Below are the code and all the weights of a small trained network. Each question names an input and a class and asks about switching units off, where a switched-off unit gives its printed mean instead of its output.

import numpy as np


def w(rows, s, z=0):
    codes = np.array(rows[::2]) - 128.0
    scale = np.full(codes.shape[1], s)
    scale[-1] = z or s
    return codes * scale


def f(y):
    return y / 2 * (1 + np.tanh(0.7978845608 * (y + 0.044715 * y**3)))


def log_softmax(a):
    a = a - a.max(-1, keepdims=True)
    return a - np.log(np.exp(a).sum(-1, keepdims=True))


def net(x, mask):
    res = np.array(x, float).reshape(1, 8) / 4 @ E
    y = f(res @ A[0][:, :-1].T + A[0][:, -1])
    res = res + np.where(mask, y, B[0][:, -1]) @ B[0][:, :-1]
    return log_softmax(res[-1] @ U[:, :-1].T + U[:, -1])


A, B = {}, {}
E = w([
[126,119,224,85,5,136,107,148,167],'x0',
[139,101,121,143,120,156,147,118,153],'x1',
[71,85,105,74,180,136,123,192,220],'x2',
[212,176,160,159,131,28,172,160,225],'x3',
[124,138,117,123,128,111,123,103,137],'x4',
[140,115,115,129,114,141,150,123,146],'x5',
[118,126,79,117,115,94,126,81,164],'x6',
[100,182,104,255,83,186,75,163,178],'x7',
],0.0083)
A[0] = w([
[152,182,172,185,176,46,230,152,170,110],'N1',
[64,196,120,213,93,151,81,211,169,105],'N2',
[174,125,155,186,111,7,150,171,178,18],'N3',
[43,112,149,79,189,103,128,178,220,133],'N4',
[18,94,69,116,74,158,127,122,34,14],'N5',
[201,97,120,40,144,105,116,130,98,30],'N6',
[102,90,212,91,13,106,91,106,158,61],'N7',
[126,59,183,91,220,70,149,102,83,126],'N8',
[228,205,168,186,69,105,136,5,44,221],'N9',
[135,157,37,172,232,111,206,122,86,2],'N10',
[102,19,217,74,117,68,255,105,116,118],'N11',
],0.0067,0.0049)
B[0] = w([
[70,93,215,80,111,167,130,56,83,198],'N1',
[243,158,107,134,116,169,124,61,81,205],'N2',
[39,91,175,151,2,126,118,74,68,177],'N3',
[177,54,78,54,96,123,115,190,114,184],'N4',
[136,62,224,136,10,105,167,74,92,168],'N5',
[215,134,103,224,45,83,112,109,59,149],'N6',
[52,232,114,234,188,73,252,247,91,185],'N7',
[151,203,144,167,102,135,87,102,182,184],'N8',
[174,84,123,3,210,138,150,191,160,254],'N9',
[37,183,98,189,158,132,204,216,63,173],'N10',
[166,199,86,159,93,134,122,65,130,196],'N11',
],0.0085,0.0099)
U = w([
[59,189,117,195,131,103,196,201,87,88],'0',
[63,36,213,129,78,145,119,41,67,59],'1',
[255,221,88,169,91,149,74,66,121,38],'2',
[122,148,136,89,128,154,110,131,135,253],'3',
[187,56,114,42,135,126,111,195,123,65],'4',
[141,120,139,130,140,124,114,118,133,244],'5',
],0.0088,0.0079)

Each question gives the input, the list of numbers given to net, and the class t.
The units are the neurons (one row each of A and B). Each row of codes is followed by its name. A weight is (code - 128) times the scale printed after its matrix; where a second scale follows, it is the last column's (A, B and U).
mask holds one flag per neuron, in row order. A switched-off neuron (its flag False) gives its mean, the last column of its row in B, instead of its output. The means were averaged over made-up inputs and are rounded, as every weight is.
A unit's drop is (log p(t) with every unit on - log p(t) with that unit switched off) / (log p(t) with every unit on - log p(t) with every unit switched off).
most important unit: the unit with the biggest drop
k most important neurons: the k neurons with the biggest drops, biggest first
drop when u is switched off: that unit's drop, to one decimal
input [8,0,-6,6,6,-5,1,-1], class 0: most important unit : N7
input [-4,3,-5,8,-7,-8,1,1], class 1: 2 most important neurons : (N1, N3)
input [-4,-3,2,-6,6,8,-3,4], class 1: 3 most important neurons : (N5, N7, N9)
input [0,2,4,6,-2,7,1,4], class 1: 2 most important neurons : (N3, N1)
input [-5,5,2,-6,-5,8,7,-3], class 1: 3 most important neurons : (N5, N7, N9)
input [-6,0,-8,5,5,1,8,4], class 4: 2 most important neurons : (N9, N7)
input [8,-8,-1,2,-7,3,-4,-6], class 0: 2 most important neurons : (N7, N2)
input [4,-1,3,-2,4,3,-5,0], class 0: 3 most important neurons : (N9, N7, N1)
input [-2,1,7,8,-1,0,4,-5], class 1: 2 most important neurons : (N1, N3)
input [3,-8,-8,8,-4,1,2,8], class 1: 2 most important neurons : (N3, N1)
input [1,-2,6,-4,2,6,-8,6], class 2: 3 most important neurons : (N2, N9, N1)
input [8,3,0,8,5,4,3,0], class 0: 2 most important neurons : (N7, N5)
input [-5,-8,0,4,-8,-5,2,8], class 2: 3 most important neurons : (N2, N7, N9)
input [-8,-7,-4,2,-7,-2,8,-7], class 0: most important unit : N10
input [-5,-4,-2,1,5,5,1,-2], class 0: 2 most important neurons : (N10, N2)
input [1,-1,7,-4,1,-4,8,1], class 4: drop when N2 is switched off : 0.0
input [-3,-5,5,1,-1,0,4,-8], class 2: drop when N9 is switched off : 0.1
input [4,-6,-8,-7,-5,6,-2,-2], class 4: drop when N5 is switched off : -0.2
